[[  63    1  -14   22]
 [ -21    5  -13   -1]
 [  15   -1   -7  -31]
 [  15    4   -9  -28]
 [-110   -3    8  -75]]
|
[[ 63   1]
 [-21   5]
 [ 15  -1]]

[[ 43  -1 -77 107 -87]
 [-44 -19  38  37  52]
 [-34 -30 -89   5 -76]]
|
[[ 43  -1]
 [-44 -19]
 [-34 -30]]

[[ -6  -6 -13  12 -73]
 [-23   9 -16  16 -69]
 [ 54 -27  -9   1  -3]
 [-41   7  27  -5  94]
 [ 89 -49 -17   3 -58]]
|
[[ -6  -6]
 [-23   9]
 [ 54 -27]]

[[ -3  17  50]
 [ 87 -53  63]
 [-90  47 -69]]
|
[[ -3  17]
 [ 87 -53]
 [-90  47]]

[[ -39    5]
 [ -26  -64]
 [  85  -63]
 [  12 -103]]
|
[[-39   5]
 [-26 -64]
 [ 85 -63]]

[[  -2   52  -74  -48]
 [ -11  -54   52  -76]
 [  87   38  -71  -27]
 [  90   81  -44  -58]
 [-102    2   49   -4]]
|
[[ -2  52]
 [-11 -54]
 [ 87  38]]

[[ 90  90 -65 -53]
 [  1 -32  23   8]
 [-39  -6   8  11]
 [ 25  47 -28 -24]
 [ 87 100 -73 -58]]
|
[[ 90  90]
 [  1 -32]
 [-39  -6]]

[[ 15  -1   7]
 [100 -25 -12]
 [ 24  -3  24]
 [ 16  -1  22]
 [ 57 -13 -13]]
|
[[ 15  -1]
 [100 -25]
 [ 24  -3]]
---
[[-32 -35  49]
 [-67 -84  13]
 [-42 -28 -60]
 [-21   6 -28]
 [-96 -71  69]
 [-55 -87  16]]
|
[[-67 -84  13]
 [-21   6 -28]
 [-55 -87  16]]

[[-82 -36   8 -60]
 [-64 -24   3 -44]
 [106  39  -1  70]
 [110  42  -2  80]
 [111  43  -2  71]
 [-68 -27   4 -48]
 [-80 -35   7 -56]]
|
[[-64 -24   3 -44]
 [110  42  -2  80]
 [-68 -27   4 -48]]

[[  5 -10  13 -48 -53  54  86  -5  37 -66 -42 -60  11   9]
 [-14   0 -13  26 -14  39 100  30  99 -13  -8 -25  -8 -35]
 [ 29  -2 -20 -94 -27  -9 -34 -77   0 -30  44  47 -13  58]]
|
[[-14   0 -13  26 -14  39 100  30  99 -13  -8 -25  -8 -35]]

[[ 14 -16   3  -6  12  -7  -8   3 -15  -3]
 [ -6 -13  -2   0  -6  -3   4  -3  17   5]
 [-24  30  -7  -6   0 -24  10 -12  -5 -31]
 [ 11  11   2  -3   6  19   4  -5   5   8]
 [-15 -91   7   6  33 -14   8   3 -11  -8]
 [ 17   3  -4   8  20  -1  14  -3   6 -15]]
|
[[ -6 -13  -2   0  -6  -3   4  -3  17   5]
 [ 11  11   2  -3   6  19   4  -5   5   8]
 [ 17   3  -4   8  20  -1  14  -3   6 -15]]

[[-10  22 -27  65  41  29 -90  19  -8  14 -83 -45  33]
 [ -2  82  28 -28 -32  86  71  16   0   6  59  65 -52]
 [  4 -39 -14 -63  13 -45  68 -32   3  15  70  10  33]]
|
[[ -2  82  28 -28 -32  86  71  16   0   6  59  65 -52]]

[[  91  -64 -101    0   58   52  -23]
 [ -55   18 -105   19   16   52   50]
 [ -61   -2  -97   26   34  -10  -14]
 [  45  -33  -91  -12   32   40  -20]
 [ -96   17  -82   21   20  -49   12]
 [ -42   49  -73  -35  -32   91  -43]
 [   2   17  -72  -39  -12   49  -12]
 [ -16   36  -84  -21  -13  110    4]
 [ -49   31  -68  -31  -20   22  -19]
 [ -41   57  -57  -55  -50   80   37]
 [ -55  -11 -115   41   46   11   37]
 [ -46   39  -81  -19  -16   76   15]]
|
[[ -55   18 -105   19   16   52   50]
 [  45  -33  -91  -12   32   40  -20]
 [ -42   49  -73  -35  -32   91  -43]
 [ -16   36  -84  -21  -13  110    4]
 [ -41   57  -57  -55  -50   80   37]
 [ -46   39  -81  -19  -16   76   15]]

[[  3 -19   9  14]
 [ 23 -24 -78   9]
 [  4 -26  11  15]
 [ 20 -26 -85  10]
 [ 14 -17 -56   7]
 [  9 -15 -36   5]
 [  5 -31  12  18]
 [  8 -52  21  31]
 [ 14 -17 -52   9]
 [  6 -37  18  26]
 [ 10 -27  11  15]]
|
[[ 23 -24 -78   9]
 [ 20 -26 -85  10]
 [  9 -15 -36   5]
 [  8 -52  21  31]
 [  6 -37  18  26]]
